Below are the code and all the weights of a small trained network. Each question names an input and a class and asks about switching units off, where a switched-off unit gives its printed mean instead of its output.

import numpy as np


def w(rows, s, z=0):
    codes = np.array(rows[::2]) - 128.0
    scale = np.full(codes.shape[1], s)
    scale[-1] = z or s
    return codes * scale


def norm(h):
    return h / np.sqrt((h * h).mean(-1, keepdims=True) + 1e-5)


def f(y):
    return np.maximum(y, 0)


def log_softmax(a):
    a = a - a.max(-1, keepdims=True)
    return a - np.log(np.exp(a).sum(-1, keepdims=True))


def net(x, mask):
    res = np.array(x, float).reshape(1, 7) / 4 @ E
    u = 0
    for l in range(2):
        y = f(norm(res) @ A[l][:, :-1].T + A[l][:, -1])
        res = res + np.where(mask[u : u + 8], y, B[l][:, -1]) @ B[l][:, :-1]
        u += 8
    return log_softmax(norm(res)[-1] @ U[:, :-1].T + U[:, -1])


A, B = {}, {}
E = w([
[118,143,135,124,137,115,150],'x0',
[114,136,156,113,121,132,133],'x1',
[115,157,117,147,173,105,198],'x2',
[148,186,88,192,22,130,135],'x3',
[87,242,158,211,143,58,44],'x4',
[121,131,150,114,116,130,123],'x5',
[186,254,109,31,191,189,71],'x6',
],0.0071)
A[0] = w([
[122,6,119,136,58,143,225,168],'L0N1',
[111,170,86,147,57,174,159,177],'L0N2',
[93,84,133,129,157,112,48,164],'L0N3',
[188,153,86,19,108,176,176,139],'L0N4',
[51,84,107,182,119,63,102,246],'L0N5',
[78,54,170,134,180,83,107,51],'L0N6',
[173,146,128,146,90,149,171,159],'L0N7',
[186,168,131,164,71,146,133,251],'L0N8',
],0.011,0.0027)
B[0] = w([
[190,254,120,59,151,110,92,245],'L0N1',
[120,134,95,168,60,183,179,185],'L0N2',
[89,176,144,132,177,118,131,169],'L0N3',
[103,47,55,194,169,166,149,208],'L0N4',
[73,82,198,121,103,123,129,218],'L0N5',
[85,129,47,154,118,101,89,176],'L0N6',
[91,46,83,159,88,182,99,165],'L0N7',
[169,137,120,113,102,84,206,192],'L0N8',
],0.0085,0.011)
A[1] = w([
[144,250,102,201,164,132,152,130],'L1N1',
[141,124,122,184,71,88,90,1],'L1N2',
[226,178,47,142,101,163,114,169],'L1N3',
[127,220,158,147,80,50,77,41],'L1N4',
[177,103,86,23,228,83,64,136],'L1N5',
[141,95,94,41,104,57,147,86],'L1N6',
[123,140,117,85,180,133,156,216],'L1N7',
[132,1,83,120,128,191,136,151],'L1N8',
],0.0089,0.0028)
B[1] = w([
[177,126,154,49,97,145,73,228],'L1N1',
[162,100,158,117,124,110,192,160],'L1N2',
[85,174,118,57,88,122,125,255],'L1N3',
[142,85,76,138,155,157,166,229],'L1N4',
[180,151,255,203,137,126,128,242],'L1N5',
[167,226,130,171,167,200,42,161],'L1N6',
[169,89,164,210,115,112,49,199],'L1N7',
[72,50,133,131,191,116,167,202],'L1N8',
],0.009,0.0074)
U = w([
[185,201,194,133,203,123,36,135],'0',
[175,204,73,28,73,142,131,253],'1',
[138,8,148,146,237,171,133,104],'2',
[96,46,10,113,122,204,172,49],'3',
[2,87,141,128,178,30,94,64],'4',
[111,97,152,198,48,68,193,54],'5',
],0.016,0.0022)

Each question gives the input, the list of numbers given to net, and the class t.
The units are the neurons (one row each of A and B). Each row of codes is followed by its name. A weight is (code - 128) times the scale printed after its matrix; where a second scale follows, it is the last column's (A, B and U).
mask holds one flag per neuron, layer by layer. A switched-off neuron (its flag False) gives its mean, the last column of its row in B, instead of its output. The means were averaged over made-up inputs and are rounded, as every weight is.
A unit's drop is (log p(t) with every unit on - log p(t) with that unit switched off) / (log p(t) with every unit on - log p(t) with every unit switched off).
The circuit of an input: a set's keep is (log p(t) with only the set's units on - log p(t) with every unit switched off) / (log p(t) with every unit on - log p(t) with every unit switched off). Starting from the 12 units with the biggest drops (on a tie, the unit counted first), units are removed one at a time, each time the one whose removal leaves the highest keep (on an exact tie, the one counted first), for as long as the keep stays at least 0.8.
units of the circuit, in order: the units of the circuit, biggest drop first
most important unit: the unit with the biggest drop
k most important neurons: the k neurons with the biggest drops, biggest first
top k neurons in layer l: the k neurons of layer l with the biggest drops, biggest first
drop when u is switched off: that unit's drop, to one decimal
input [2,0,7,-5,-2,7,7], class 2: most important unit	L0N1
input [6,6,-8,-1,-2,-6,7], class 2: 2 most important neurons	[L0N4 L0N1]
input [-2,0,7,1,2,7,5], class 1: 3 most important neurons	[L0N5 L1N5 L0N1]
input [0,6,-3,0,8,4,-2], class 4: top 2 neurons in layer 0	[L0N1 L0N2]
input [-8,-2,-6,0,7,-5,-1], class 4: units of the circuit, in order	[L0N1 L1N5]
input [-4,0,5,0,0,4,8], class 2: top 2 neurons in layer 1	[L1N8 L1N6]
input [5,-1,6,-1,4,-4,0], class 4: 4 most important neurons	[L0N1 L1N5 L0N5 L1N6]
input [4,-1,7,6,0,2,4], class 3: top 3 neurons in layer 0	[L0N1 L0N7 L0N4]
input [-2,-8,-8,-5,-5,7,7], class 2: top 2 neurons in layer 0	[L0N4 L0N1]
input [5,8,-8,1,-7,5,-3], class 1: 3 most important neurons	[L0N1 L1N3 L0N5]
input [-2,4,0,7,-1,-6,1], class 3: 2 most important neurons	[L0N7 L0N1]
input [1,-2,-6,8,-3,3,1], class 3: 2 most important neurons	[L0N7 L0N4]
input [-3,2,-4,0,-7,-4,4], class 2: top 3 neurons in layer 0	[L0N4 L0N2 L0N6]
input [1,-6,2,-2,-4,-8,8], class 2: most important unit	L0N4
input [-5,6,6,-1,-2,-8,6], class 2: 3 most important neurons	[L0N4 L0N1 L0N2]
input [-8,2,-7,8,-1,3,2], class 3: top 2 neurons in layer 0	[L0N1 L0N7]
input [4,0,-7,-1,0,-8,-7], class 0: 2 most important neurons	[L0N1 L0N2]
input [3,4,-8,2,6,6,6], class 1: 2 most important neurons	[L0N1 L1N5]
input [6,-7,2,-6,-3,-5,-8], class 0: drop when L0N1 is switched off	0.9
input [2,-8,-3,-4,-1,5,-4], class 0: units of the circuit, in order	[L0N1]
input [-1,8,-3,-7,-2,-5,0], class 0: drop when L0N8 is switched off	-0.1
input [1,7,-4,-3,2,-8,-7], class 4: drop when L0N5 is switched off	2.4
input [2,2,2,4,7,1,5], class 1: drop when L0N7 is switched off	0.0
